Here is a tiny trained network, its code and every weight. The questions are about switching its units off for an input and a target symbol, where a switched-off unit gives its printed mean instead of its output.

import numpy as np


def w(rows, s, z=0):
    codes = np.array(rows[::2]) - 128.0
    scale = np.full(codes.shape[1], s)
    scale[-1] = z or s
    return codes * scale


def norm(h):
    return h / np.sqrt((h * h).mean(-1, keepdims=True) + 1e-5)


def f(y):
    return np.maximum(y, 0)


def softmax(a):
    e = np.exp(a - a.max(-1, keepdims=True))
    return e / e.sum(-1, keepdims=True)


def log_softmax(a):
    a = a - a.max(-1, keepdims=True)
    return a - np.log(np.exp(a).sum(-1, keepdims=True))


def net(x, mask):
    ids = ['ΔΞΣαεζηπτ'.index(c) for c in x.split()]
    T = len(ids)
    res = E[ids] + P[:T]
    u = 0
    for l in range(2):
        r = norm(res)
        for j in range(2):
            rows = slice(2 * j, 2 * j + 2)
            q, k, v = (r @ M[l][rows].T for M in (Q, K, V))
            z = softmax(np.where(np.tri(T) > 0, q @ k.T / 2**0.5, -1e9)) @ v
            o = O[l][rows]
            res = res + np.where(mask[u + j], z, o[:, -1]) @ o[:, :-1]
        u += 2
        y = f(norm(res) @ A[l][:, :-1].T + A[l][:, -1])
        res = res + np.where(mask[u : u + 8], y, B[l][:, -1]) @ B[l][:, :-1]
        u += 8
    return log_softmax(norm(res)[-1] @ U[:, :-1].T + U[:, -1])


Q, K, V, O, A, B = {}, {}, {}, {}, {}, {}
E = w([
[76,159,184,219],'Δ',
[196,146,107,72],'Ξ',
[96,66,249,96],'Σ',
[165,89,161,58],'α',
[211,136,115,104],'ε',
[67,105,227,135],'ζ',
[146,154,154,70],'η',
[166,105,162,102],'π',
[197,148,120,220],'τ',
],0.019)
P = w([
[105,180,172,109],'0',
[105,14,179,126],'1',
[174,201,202,171],'2',
[89,116,14,237],'3',
[92,217,182,123],'4',
[34,1,66,233],'5',
],0.0083)
Q[0] = w([
[116,170,111,147],'0.h0',
[3,29,18,80],'0.h0',
[49,175,185,61],'0.h1',
[164,66,32,114],'0.h1',
],0.0063)
K[0] = w([
[90,94,166,110],'0.h0',
[167,153,254,64],'0.h0',
[137,171,188,119],'0.h1',
[83,118,94,187],'0.h1',
],0.0099)
V[0] = w([
[147,70,80,149],'0.h0',
[176,159,104,255],'0.h0',
[194,158,182,154],'0.h1',
[76,203,129,103],'0.h1',
],0.008)
O[0] = w([
[144,64,190,149,91],'0.h0',
[158,86,198,103,178],'0.h0',
[128,147,188,1,253],'0.h1',
[124,224,142,163,72],'0.h1',
],0.0073,0.0042)
A[0] = w([
[147,205,214,37,90],'0.n0',
[220,84,154,54,107],'0.n1',
[106,2,161,107,236],'0.n2',
[96,104,77,32,181],'0.n3',
[179,170,163,141,125],'0.n4',
[197,145,106,13,157],'0.n5',
[67,104,135,129,252],'0.n6',
[50,211,146,238,80],'0.n7',
],0.0098,0.0032)
B[0] = w([
[126,127,197,102,249],'0.n0',
[109,112,90,110,241],'0.n1',
[93,145,59,182,255],'0.n2',
[206,138,80,194,195],'0.n3',
[115,109,190,38,180],'0.n4',
[73,47,45,118,232],'0.n5',
[255,99,2,224,187],'0.n6',
[121,50,114,67,166],'0.n7',
],0.0077,0.0078)
Q[1] = w([
[2,185,136,96],'1.h0',
[82,227,143,197],'1.h0',
[68,206,48,160],'1.h1',
[120,194,31,202],'1.h1',
],0.0088)
K[1] = w([
[3,113,165,194],'1.h0',
[95,82,97,170],'1.h0',
[79,18,167,132],'1.h1',
[50,111,140,45],'1.h1',
],0.0076)
V[1] = w([
[150,151,79,122],'1.h0',
[112,181,175,90],'1.h0',
[182,183,106,97],'1.h1',
[2,76,54,100],'1.h1',
],0.01)
O[1] = w([
[138,62,164,58,7],'1.h0',
[54,153,143,160,159],'1.h0',
[190,161,141,105,13],'1.h1',
[3,139,124,145,189],'1.h1',
],0.014,0.0018)
A[1] = w([
[112,76,134,183,180],'1.n0',
[96,36,168,127,60],'1.n1',
[142,181,97,38,51],'1.n2',
[11,157,51,229,97],'1.n3',
[147,60,47,182,242],'1.n4',
[125,73,109,220,248],'1.n5',
[98,146,136,22,70],'1.n6',
[220,111,183,96,223],'1.n7',
],0.011,0.0016)
B[1] = w([
[146,92,48,81,194],'1.n0',
[86,157,30,71,181],'1.n1',
[199,114,99,244,148],'1.n2',
[232,86,169,133,254],'1.n3',
[109,129,2,200,252],'1.n4',
[118,144,53,75,231],'1.n5',
[184,226,167,199,171],'1.n6',
[124,20,192,130,188],'1.n7',
],0.0063,0.0092)
U = w([
[165,121,61,233,186],'Δ',
[44,138,118,172,93],'Ξ',
[89,51,10,116,163],'Σ',
[15,149,114,51,111],'α',
[157,191,85,94,78],'ε',
[193,47,180,77,176],'ζ',
[123,129,92,26,68],'η',
[104,227,138,135,255],'π',
[113,162,135,214,61],'τ',
],0.012,0.004)

Each question gives the input, a string of symbols that net reads in full, and the target symbol t.
The units are the heads (2 rows each of Q, K, V and O) and the neurons (one row each of A and B). Each row of codes is followed by its name. A weight is (code - 128) times the scale printed after its matrix; where a second scale follows, it is the last column's (O, A, B and U).
mask holds one flag per unit, layer by layer, with each layer's heads first. A switched-off unit (its flag False) gives its mean, the last column of its rows in O or B, instead of its output. The means were averaged over made-up inputs and are rounded, as every weight is.
A unit's drop is (log p(t) with every unit on - log p(t) with that unit switched off) / (log p(t) with every unit on - log p(t) with every unit switched off).
The circuit of an input: a set's keep is (log p(t) with only the set's units on - log p(t) with every unit switched off) / (log p(t) with every unit on - log p(t) with every unit switched off). Starting from the 12 units with the biggest drops (on a tie, the unit counted first), units are removed one at a time, each time the one whose removal leaves the highest keep (on an exact tie, the one counted first), for as long as the keep stays at least 0.8.
units of the circuit, in order: the units of the circuit, biggest drop first
top k neurons: the k neurons with the biggest drops, biggest first
top k neurons in layer l: the k neurons of layer l with the biggest drops, biggest first
heads that matter: for each layer, one digit per head in row order, 1 if its drop is at least 0.15 and else 0, layers parted by /
input τ ε Ξ η Ξ, target π: top 4 neurons in layer 0 -> [0.n6, 0.n3, 0.n4, 0.n5]
input τ ε ζ, target ζ: units of the circuit, in order -> [1.h1]
input τ Ξ α, target ζ: units of the circuit, in order -> [1.n4, 0.n0]
input Σ ε ζ α Σ, target Ξ: units of the circuit, in order -> [0.n5, 1.h0]
input α α Δ π ε, target α: top 3 neurons -> [0.n7, 0.n5, 0.n6]
input ε α Δ π α, target α: top 3 neurons -> [0.n7, 0.n0, 1.n4]
input Ξ τ η π ε, target α: top 3 neurons -> [0.n6, 0.n5, 0.n3]
input α α Δ, target Σ: top 3 neurons -> [0.n7, 0.n0, 0.n6]
input η Σ Δ π Ξ, target α: top 3 neurons -> [0.n7, 0.n5, 0.n6]
input Δ Ξ Σ Σ, target Δ: units of the circuit, in order -> [0.n5, 0.n6]
input Σ Ξ Σ τ Ξ, target ζ: heads that matter -> 10 / 00
input Δ α Ξ, target π: top 3 neurons -> [0.n7, 1.n6, 0.n6]
input Δ ε η η, target Δ: top 2 neurons in layer 0 -> [0.n2, 0.n1]
input ζ Ξ Σ τ Δ, target ζ: heads that matter -> 10 / 01
input Σ η ε, target π: heads that matter -> 00 / 01
input τ τ Σ Σ ε, target η: heads that matter -> 11 / 11
input ζ ζ π π Δ, target α: top 2 neurons -> [0.n7, 0.n2]
input η π ζ, target α: heads that matter -> 00 / 00
input ζ ζ π, target α: heads that matter -> 00 / 01
input Δ ε ε, target η: units of the circuit, in order -> [0.n6, 1.n4, 1.n3, 0.n4]
input Ξ τ Ξ, target ζ: heads that matter -> 00 / 00
input ε π π π Ξ, target α: heads that matter -> 00 / 01
